Below are the code and all the weights of a small trained network. Each question names an input and a class and asks about switching units off, where a switched-off unit gives its printed mean instead of its output.

import numpy as np


def w(rows, s, z=0):
    codes = np.array(rows[::2]) - 128.0
    scale = np.full(codes.shape[1], s)
    scale[-1] = z or s
    return codes * scale


def norm(h):
    return h / np.sqrt((h * h).mean(-1, keepdims=True) + 1e-5)


def f(y):
    return y / 2 * (1 + np.tanh(0.7978845608 * (y + 0.044715 * y**3)))


def log_softmax(a):
    a = a - a.max(-1, keepdims=True)
    return a - np.log(np.exp(a).sum(-1, keepdims=True))


def net(x, mask):
    res = np.array(x, float).reshape(1, 6) / 4 @ E
    u = 0
    for l in range(2):
        y = f(norm(res) @ A[l][:, :-1].T + A[l][:, -1])
        res = res + np.where(mask[u : u + 5], y, B[l][:, -1]) @ B[l][:, :-1]
        u += 5
    return log_softmax(norm(res)[-1] @ U[:, :-1].T + U[:, -1])


A, B = {}, {}
E = w([
[2,29,9],'x0',
[88,112,140],'x1',
[194,201,203],'x2',
[30,28,179],'x3',
[8,219,45],'x4',
[100,183,193],'x5',
],0.005)
A[0] = w([
[88,177,127,75],'0.n1',
[203,154,73,12],'0.n2',
[249,166,43,3],'0.n3',
[113,189,141,75],'0.n4',
[95,152,181,90],'0.n5',
],0.014,0.0033)
B[0] = w([
[9,213,117,151],'0.n1',
[174,243,81,184],'0.n2',
[230,197,14,254],'0.n3',
[49,159,208,156],'0.n4',
[161,208,134,149],'0.n5',
],0.015,0.0052)
A[1] = w([
[194,82,215,160],'1.n1',
[108,152,95,253],'1.n2',
[192,160,136,115],'1.n3',
[144,174,254,35],'1.n4',
[140,136,39,98],'1.n5',
],0.0087,0.0022)
B[1] = w([
[193,126,214,238],'1.n1',
[104,131,98,252],'1.n2',
[106,137,110,231],'1.n3',
[140,254,175,195],'1.n4',
[228,87,158,224],'1.n5',
],0.012,0.0022)
U = w([
[88,126,102,67],'0',
[237,166,76,226],'1',
[128,8,68,168],'2',
[147,153,194,2],'3',
[151,57,190,155],'4',
],0.017,0.0063)

Each question gives the input, the list of numbers given to net, and the class t.
The units are the neurons (one row each of A and B). Each row of codes is followed by its name. A weight is (code - 128) times the scale printed after its matrix; where a second scale follows, it is the last column's (A, B and U).
mask holds one flag per neuron, layer by layer. A switched-off neuron (its flag False) gives its mean, the last column of its row in B, instead of its output. The means were averaged over made-up inputs and are rounded, as every weight is.
A unit's drop is (log p(t) with every unit on - log p(t) with that unit switched off) / (log p(t) with every unit on - log p(t) with every unit switched off).
The circuit of an input: a set's keep is (log p(t) with only the set's units on - log p(t) with every unit switched off) / (log p(t) with every unit on - log p(t) with every unit switched off). Starting from all 10 units, units are removed one at a time, each time the one whose removal leaves the highest keep (on an exact tie, the one counted first), for as long as the keep stays at least 0.8.
units of the circuit, in order: the units of the circuit, biggest drop first
top k neurons: the k neurons with the biggest drops, biggest first
top k neurons in layer l: the k neurons of layer l with the biggest drops, biggest first
drop of u: that unit's drop, to one decimal
input [-6,5,-7,7,-7,1], class 4: units of the circuit, in order : (0.n3)
input [-7,3,3,4,-4,-7], class 4: units of the circuit, in order : (0.n3 0.n2)
input [-5,1,3,1,7,-5], class 0: units of the circuit, in order : (0.n1 0.n4)
input [-3,3,-5,-1,5,-5], class 0: units of the circuit, in order : (0.n3 0.n2)
input [-7,8,-3,6,-6,1], class 4: top 2 neurons : (0.n3 0.n2)
input [3,8,0,-4,-2,7], class 0: units of the circuit, in order : (0.n1 0.n3)
input [-4,8,-1,-5,4,0], class 0: units of the circuit, in order : (0.n4 0.n1)
input [-3,-5,-1,3,-3,4], class 3: top 2 neurons : (0.n3 1.n4)
input [0,1,7,4,3,8], class 3: top 2 neurons : (0.n3 0.n4)
input [-8,6,3,-1,1,5], class 3: top 3 neurons in layer 0 : (0.n3 0.n4 0.n2)
input [-2,5,1,-1,-3,4], class 4: top 4 neurons : (0.n3 0.n2 1.n1 0.n1)
input [4,1,1,4,-8,2], class 4: top 2 neurons : (0.n3 1.n1)
input [-8,4,1,6,-6,1], class 4: top 2 neurons : (0.n3 0.n2)
input [5,-5,6,8,-5,0], class 2: units of the circuit, in order : (0.n2)
input [2,-7,1,3,-7,-7], class 4: units of the circuit, in order : (0.n3 0.n2)
input [-7,-4,-6,5,-6,5], class 3: top 2 neurons in layer 0 : (0.n3 0.n5)
input [6,7,-4,-7,0,7], class 0: top 2 neurons in layer 0 : (0.n3 0.n1)
input [-3,4,-6,2,8,-6], class 0: top 2 neurons : (0.n3 0.n1)
input [4,1,6,1,-3,1], class 4: drop of 0.n4 : 0.1
input [-6,8,-2,7,-6,0], class 4: units of the circuit, in order : (0.n3)
input [0,-3,-6,-1,0,3], class 2: drop of 0.n3 : 0.3
input [6,4,-4,-2,-5,7], class 2: drop of 0.n3 : 0.1
input [7,5,-3,-6,-2,2], class 2: drop of 0.n3 : 0.3
